Here is a tiny trained network, its code and every weight. The questions are about switching its units off for an input and a class, where a switched-off unit gives its printed mean instead of its output.

import numpy as np


def w(rows, s, z=0):
    codes = np.array(rows[::2]) - 128.0
    scale = np.full(codes.shape[1], s)
    scale[-1] = z or s
    return codes * scale


def f(y):
    return y / 2 * (1 + np.tanh(0.7978845608 * (y + 0.044715 * y**3)))


def log_softmax(a):
    a = a - a.max(-1, keepdims=True)
    return a - np.log(np.exp(a).sum(-1, keepdims=True))


def net(x, mask):
    res = np.array(x, float).reshape(1, 2) / 4 @ E
    y = f(res @ A[0][:, :-1].T + A[0][:, -1])
    res = res + np.where(mask, y, B[0][:, -1]) @ B[0][:, :-1]
    return log_softmax(res[-1] @ U[:, :-1].T + U[:, -1])


A, B = {}, {}
E = w([
[198,166,151,24,223,164,173,187,84,181,79],'x0',
[125,141,89,96,162,81,42,255,199,116,110],'x1',
],0.0092)
A[0] = w([
[100,128,158,120,57,162,254,80,58,145,157,2],'n0',
[172,143,200,32,155,194,157,196,66,141,32,42],'n1',
[148,196,66,111,152,87,8,188,199,113,134,23],'n2',
[45,32,98,90,191,45,66,206,158,105,40,134],'n3',
[23,88,83,230,9,80,90,110,145,35,157,25],'n4',
[171,112,197,134,23,181,198,86,52,108,135,149],'n5',
],0.0056,0.0078)
B[0] = w([
[248,20,114,193,18,184,170,85,254,137,91,165],'n0',
[177,74,50,84,82,99,109,57,139,209,183,214],'n1',
[149,125,114,193,111,145,196,90,204,136,65,191],'n2',
[122,109,166,147,131,131,149,126,137,89,101,242],'n3',
[135,118,97,92,87,106,111,90,124,174,203,253],'n4',
[110,145,144,154,159,160,109,138,145,89,94,231],'n5',
],0.016,0.0062)
U = w([
[133,111,5,78,86,71,71,77,132,238,229,47],'0',
[136,109,161,225,109,149,199,112,201,82,30,48],'1',
[38,184,203,91,182,99,2,165,21,35,148,247],'2',
],0.011,0.014)

Each question gives the input, the list of numbers given to net, and the class t.
The units are the neurons (one row each of A and B). Each row of codes is followed by its name. A weight is (code - 128) times the scale printed after its matrix; where a second scale follows, it is the last column's (A, B and U).
mask holds one flag per neuron, in row order. A switched-off neuron (its flag False) gives its mean, the last column of its row in B, instead of its output. The means were averaged over made-up inputs and are rounded, as every weight is.
A unit's drop is (log p(t) with every unit on - log p(t) with that unit switched off) / (log p(t) with every unit on - log p(t) with every unit switched off).
The circuit of an input: a set's keep is (log p(t) with only the set's units on - log p(t) with every unit switched off) / (log p(t) with every unit on - log p(t) with every unit switched off). Starting from all 6 units, units are removed one at a time, each time the one whose removal leaves the highest keep (on an exact tie, the one counted first), for as long as the keep stays at least 0.8.
units of the circuit, in order: the units of the circuit, biggest drop first
top k neurons: the k neurons with the biggest drops, biggest first
drop when u is switched off: that unit's drop, to one decimal
input [-8,-8], class 0: units of the circuit, in order -> (n4)
input [-3,-3], class 2: units of the circuit, in order -> (n1, n2, n0)
input [-3,-2], class 2: top 2 neurons -> (n1, n0)
input [-3,0], class 2: units of the circuit, in order -> (n1, n0)
input [5,7], class 1: top 3 neurons -> (n2, n3, n4)
input [7,8], class 1: top 3 neurons -> (n2, n3, n4)
input [-2,-3], class 2: top 3 neurons -> (n2, n1, n0)
input [-5,8], class 1: top 2 neurons -> (n2, n3)
input [-7,8], class 1: top 3 neurons -> (n2, n3, n1)
input [-4,8], class 1: drop when n4 is switched off -> 0.0
input [2,4], class 1: drop when n4 is switched off -> 0.4
input [2,-1], class 2: drop when n0 is switched off -> 0.1
input [3,-3], class 2: drop when n0 is switched off -> 0.2
input [-3,4], class 1: units of the circuit, in order -> (n1)
